[[125 104 117 130]
 [125 114 121 135]]
:
[[104 117]
 [114 121]]

[[109 142 126 132]
 [107 150 123 127]
 [138 124 116 124]]
:
[[142 126]
 [150 123]]

[[112 150 139]
 [132 129 116]]
:
[[150 139]
 [129 116]]

[[135 114 137 116]
 [142 100 148 105]
 [126 135 131 131]]
:
[[114 137]
 [100 148]]

[[141 111 110 139 106]
 [129 138 125 116 119]
 [148 120 122 158 130]
 [134 133 129 126 126]]
:
[[111 110]
 [138 125]]

[[107 107 124 137]
 [132 132 107 121]
 [136 136 110 140]]
:
[[107 124]
 [132 107]]

[[123 120 122 134]
 [123 102 113 130]]
:
[[120 122]
 [102 113]]

[[117 125 124 144]
 [117 120 116 154]]
:
[[125 124]
 [120 116]]
---
[[136 137 128 139 125 136 132]
 [122 126 146 131 100 122 127]
 [128 132 140 135 106 129 132]
 [135 138 130 136 121 135 129]
 [134 137 130 140 124 138 132]]
:
[[132 136 125 139 128 137 136]
 [127 122 100 131 146 126 122]
 [132 129 106 135 140 132 128]
 [129 135 121 136 130 138 135]
 [132 138 124 140 130 137 134]]

[[108 108 150 112 109 105 109 136 120 128]
 [124 124 133 125 114 124 131 115 136 147]
 [132 133 147 136 100 131 132 118 134 138]
 [145 148 121 147 129 145 137 144 133 115]]
:
[[128 120 136 109 105 109 112 150 108 108]
 [147 136 115 131 124 114 125 133 124 124]
 [138 134 118 132 131 100 136 147 133 132]
 [115 133 144 137 145 129 147 121 148 145]]

[[128 124 110 119]
 [130 120 119 141]
 [127 136 127 136]
 [129 105 140 128]
 [114 107 130 120]
 [112 127 128 122]
 [108 127 121 128]
 [119 125 113 116]]
:
[[119 110 124 128]
 [141 119 120 130]
 [136 127 136 127]
 [128 140 105 129]
 [120 130 107 114]
 [122 128 127 112]
 [128 121 127 108]
 [116 113 125 119]]

[[133 124 126 131 112 121 132 115 108 133 150 119]
 [115 146 141 149 125 120 134 125 121 143 125 126]]
:
[[119 150 133 108 115 132 121 112 131 126 124 133]
 [126 125 143 121 125 134 120 125 149 141 146 115]]

[[127 126 123 124 158 127 130 133]
 [126 122 125 129 125 126 139 129]
 [123 124 123 135 139 128 127 128]
 [128 128 130 121 126 125 125 130]]
:
[[133 130 127 158 124 123 126 127]
 [129 139 126 125 129 125 122 126]
 [128 127 128 139 135 123 124 123]
 [130 125 125 126 121 130 128 128]]

[[112 128 129 137 148  99 123 125 123 133 144 138 125 119 140]
 [138 129 135 128 104 145 115 137 120 118 121 120 147 144 135]]
:
[[140 119 125 138 144 133 123 125 123  99 148 137 129 128 112]
 [135 144 147 120 121 118 120 137 115 145 104 128 135 129 138]]

[[118 139 142 126 143 130 140 132 137 126 123 115]
 [136 112 118 134 121 111 110 113 130 118 121 124]
 [119 125 123 148 128  99 125 128 121 130 135 127]]
:
[[115 123 126 137 132 140 130 143 126 142 139 118]
 [124 121 118 130 113 110 111 121 134 118 112 136]
 [127 135 130 121 128 125  99 128 148 123 125 119]]
